Below is a small trained network, with its code and all its weights. Each question gives an input and a class and asks what happens when units are switched off, that is, made to give their printed mean instead of their output.

import numpy as np


def w(rows, s, z=0):
    codes = np.array(rows[::2]) - 128.0
    scale = np.full(codes.shape[1], s)
    scale[-1] = z or s
    return codes * scale


def f(y):
    return np.maximum(y, 0)


def log_softmax(a):
    a = a - a.max(-1, keepdims=True)
    return a - np.log(np.exp(a).sum(-1, keepdims=True))


def net(x, mask):
    res = np.array(x, float).reshape(1, 5) / 4 @ E
    y = f(res @ A[0][:, :-1].T + A[0][:, -1])
    res = res + np.where(mask, y, B[0][:, -1]) @ B[0][:, :-1]
    return log_softmax(res[-1] @ U[:, :-1].T + U[:, -1])


A, B = {}, {}
E = w([
[108,185,99,9,134,147,57],'x0',
[144,173,217,87,186,197,192],'x1',
[200,5,116,62,166,127,135],'x2',
[215,183,96,166,196,31,96],'x3',
[98,124,2,169,224,153,182],'x4',
],0.0085)
A[0] = w([
[88,172,140,147,127,124,133,146],'N0',
[228,195,120,159,177,52,106,92],'N1',
[112,119,109,164,148,137,156,111],'N2',
[113,91,86,140,92,97,95,158],'N3',
[101,168,86,26,141,136,69,63],'N4',
[106,162,91,44,137,133,106,123],'N5',
[122,150,113,109,131,131,119,102],'N6',
[156,112,186,162,88,108,127,109],'N7',
[142,158,179,116,173,164,171,58],'N8',
[117,127,87,135,154,145,126,114],'N9',
[113,98,80,150,87,71,81,67],'N10',
[77,215,118,125,110,122,110,93],'N11',
[106,136,83,137,152,146,137,77],'N12',
[95,171,100,171,83,116,115,91],'N13',
[71,80,119,106,78,194,139,123],'N14',
[112,158,120,160,110,144,144,110],'N15',
[104,91,100,139,93,136,108,111],'N16',
[87,122,124,100,91,128,158,87],'N17',
[184,34,142,94,152,132,157,86],'N18',
[102,120,100,113,164,112,153,117],'N19',
[118,130,105,131,145,136,145,250],'N20',
[107,125,94,129,150,140,135,83],'N21',
[139,164,202,96,214,180,198,114],'N22',
[98,94,141,158,118,138,145,115],'N23',
[168,54,114,100,146,122,122,114],'N24',
[145,62,180,252,124,114,194,80],'N25',
[167,154,136,131,171,92,114,85],'N26',
[93,135,83,128,175,143,151,103],'N27',
[145,133,207,113,67,84,83,69],'N28',
[108,126,103,157,170,145,142,99],'N29',
[157,126,169,112,95,111,103,160],'N30',
[72,105,130,99,90,163,170,87],'N31',
[103,116,98,136,134,119,137,104],'N32',
[94,94,95,130,94,127,115,106],'N33',
[110,97,66,132,57,105,108,113],'N34',
[162,45,109,67,147,114,109,74],'N35',
[116,132,85,142,177,159,133,106],'N36',
[107,170,154,141,141,143,133,99],'N37',
[150,138,154,117,100,122,134,73],'N38',
[104,174,116,123,112,134,109,116],'N39',
[91,176,158,212,102,120,159,102],'N40',
[52,86,142,142,122,176,130,107],'N41',
[143,139,158,108,84,112,94,100],'N42',
[99,141,65,139,161,143,162,66],'N43',
],0.017,0.011)
B[0] = w([
[76,121,124,142,167,152,135,192],'N0',
[134,123,211,62,173,34,104,253],'N1',
[154,119,120,98,90,143,142,172],'N2',
[137,143,163,223,132,154,141,220],'N3',
[235,123,33,114,119,124,98,228],'N4',
[196,131,59,133,156,130,140,220],'N5',
[149,121,110,112,115,121,116,149],'N6',
[141,122,120,92,90,162,171,192],'N7',
[138,124,153,169,42,105,73,182],'N8',
[126,117,143,114,106,148,154,166],'N9',
[152,128,164,182,47,106,75,207],'N10',
[69,127,74,115,145,145,81,211],'N11',
[125,121,139,84,81,138,132,160],'N12',
[65,119,115,128,116,134,84,194],'N13',
[132,126,179,76,176,69,128,233],'N14',
[103,130,102,121,152,142,118,166],'N15',
[132,128,156,155,100,105,110,175],'N16',
[135,121,148,95,133,98,123,162],'N17',
[43,125,69,109,150,151,83,230],'N18',
[121,135,133,108,116,150,156,166],'N19',
[102,142,160,209,245,196,241,228],'N20',
[126,127,131,102,88,129,141,151],'N21',
[135,131,181,252,62,122,89,251],'N22',
[154,125,130,114,148,95,133,172],'N23',
[51,132,103,119,149,148,103,214],'N24',
[248,135,22,118,146,129,113,249],'N25',
[128,128,164,89,145,85,110,177],'N26',
[118,131,140,84,91,146,156,184],'N27',
[117,127,157,64,75,173,190,226],'N28',
[127,130,125,91,90,141,150,171],'N29',
[108,145,151,154,160,174,213,214],'N30',
[131,137,166,74,140,76,106,196],'N31',
[124,125,143,117,90,132,123,152],'N32',
[131,135,156,133,91,104,97,173],'N33',
[140,129,160,204,96,125,107,212],'N34',
[52,121,75,113,135,142,82,220],'N35',
[119,133,137,88,101,155,157,181],'N36',
[95,115,121,146,114,119,100,165],'N37',
[117,125,129,99,83,138,128,148],'N38',
[110,118,93,133,147,129,107,178],'N39',
[69,124,59,124,164,147,87,218],'N40',
[135,127,171,87,160,86,123,200],'N41',
[126,125,132,107,114,161,181,192],'N42',
[118,124,141,67,66,138,147,180],'N43',
],0.039,0.013)
U = w([
[14,75,127,149,154,140,34,88],'0',
[115,98,206,98,56,168,182,122],'1',
[132,93,253,101,181,11,68,114],'2',
[127,103,222,246,52,102,40,167],'3',
[214,93,89,140,138,115,79,146],'4',
[92,126,214,234,253,152,209,255],'5',
[78,43,137,194,91,21,174,44],'6',
],0.0069,0.004)

Each question gives the input, the list of numbers given to net, and the class t.
The units are the neurons (one row each of A and B). Each row of codes is followed by its name. A weight is (code - 128) times the scale printed after its matrix; where a second scale follows, it is the last column's (A, B and U).
mask holds one flag per neuron, in row order. A switched-off neuron (its flag False) gives its mean, the last column of its row in B, instead of its output. The means were averaged over made-up inputs and are rounded, as every weight is.
A unit's drop is (log p(t) with every unit on - log p(t) with that unit switched off) / (log p(t) with every unit on - log p(t) with every unit switched off).
The circuit of an input: a set's keep is (log p(t) with only the set's units on - log p(t) with every unit switched off) / (log p(t) with every unit on - log p(t) with every unit switched off). Starting from the 12 units with the biggest drops (on a tie, the unit counted first), units are removed one at a time, each time the one whose removal leaves the highest keep (on an exact tie, the one counted first), for as long as the keep stays at least 0.8.
circuit, biggest first: the units of the circuit, biggest drop first
top k neurons: the k neurons with the biggest drops, biggest first
drop of u: that unit's drop, to one decimal
input [-7,-6,-1,5,0], class 4: circuit, biggest first -> (N25)
input [-7,-4,-3,5,-7], class 1: top 4 neurons -> (N28, N7, N4, N30)
input [-8,5,6,7,7], class 4: top 3 neurons -> (N25, N28, N14)
input [7,-6,-4,6,5], class 4: top 3 neurons -> (N4, N5, N22)
input [5,-8,-1,8,-4], class 2: top 3 neurons -> (N1, N22, N26)
input [-8,-4,-1,-7,-4], class 4: top 2 neurons -> (N25, N1)
input [-5,-7,6,-7,-2], class 2: top 2 neurons -> (N14, N22)
input [1,-6,1,7,-2], class 2: top 2 neurons -> (N1, N22)
input [-8,-6,1,-2,-8], class 1: top 2 neurons -> (N28, N7)
input [0,-3,0,0,3], class 5: circuit, biggest first -> (N20, N4)
input [-3,4,4,-5,-5], class 1: top 4 neurons -> (N1, N7, N28, N30)
input [-2,-8,4,-7,-8], class 1: top 3 neurons -> (N28, N22, N7)
input [-4,-8,0,-7,-5], class 3: top 2 neurons -> (N34, N1)
input [-7,-4,0,-3,-1], class 4: circuit, biggest first -> (N25)
input [-3,4,3,3,-3], class 3: top 2 neurons -> (N22, N20)
input [5,8,-2,-8,6], class 2: top 3 neurons -> (N14, N31, N41)
input [0,1,-6,-3,7], class 1: top 3 neurons -> (N43, N18, N27)
input [8,7,-3,0,6], class 4: top 2 neurons -> (N4, N5)
input [0,7,-5,-1,3], class 3: drop of N22 -> 2.3
input [7,-6,2,3,-4], class 4: circuit, biggest first -> (N4)
input [-1,3,0,-8,6], class 2: drop of N41 -> 0.1
input [-2,4,4,6,-3], class 2: drop of N1 -> 2.7
input [8,0,-5,0,-2], class 4: drop of N4 -> 0.9
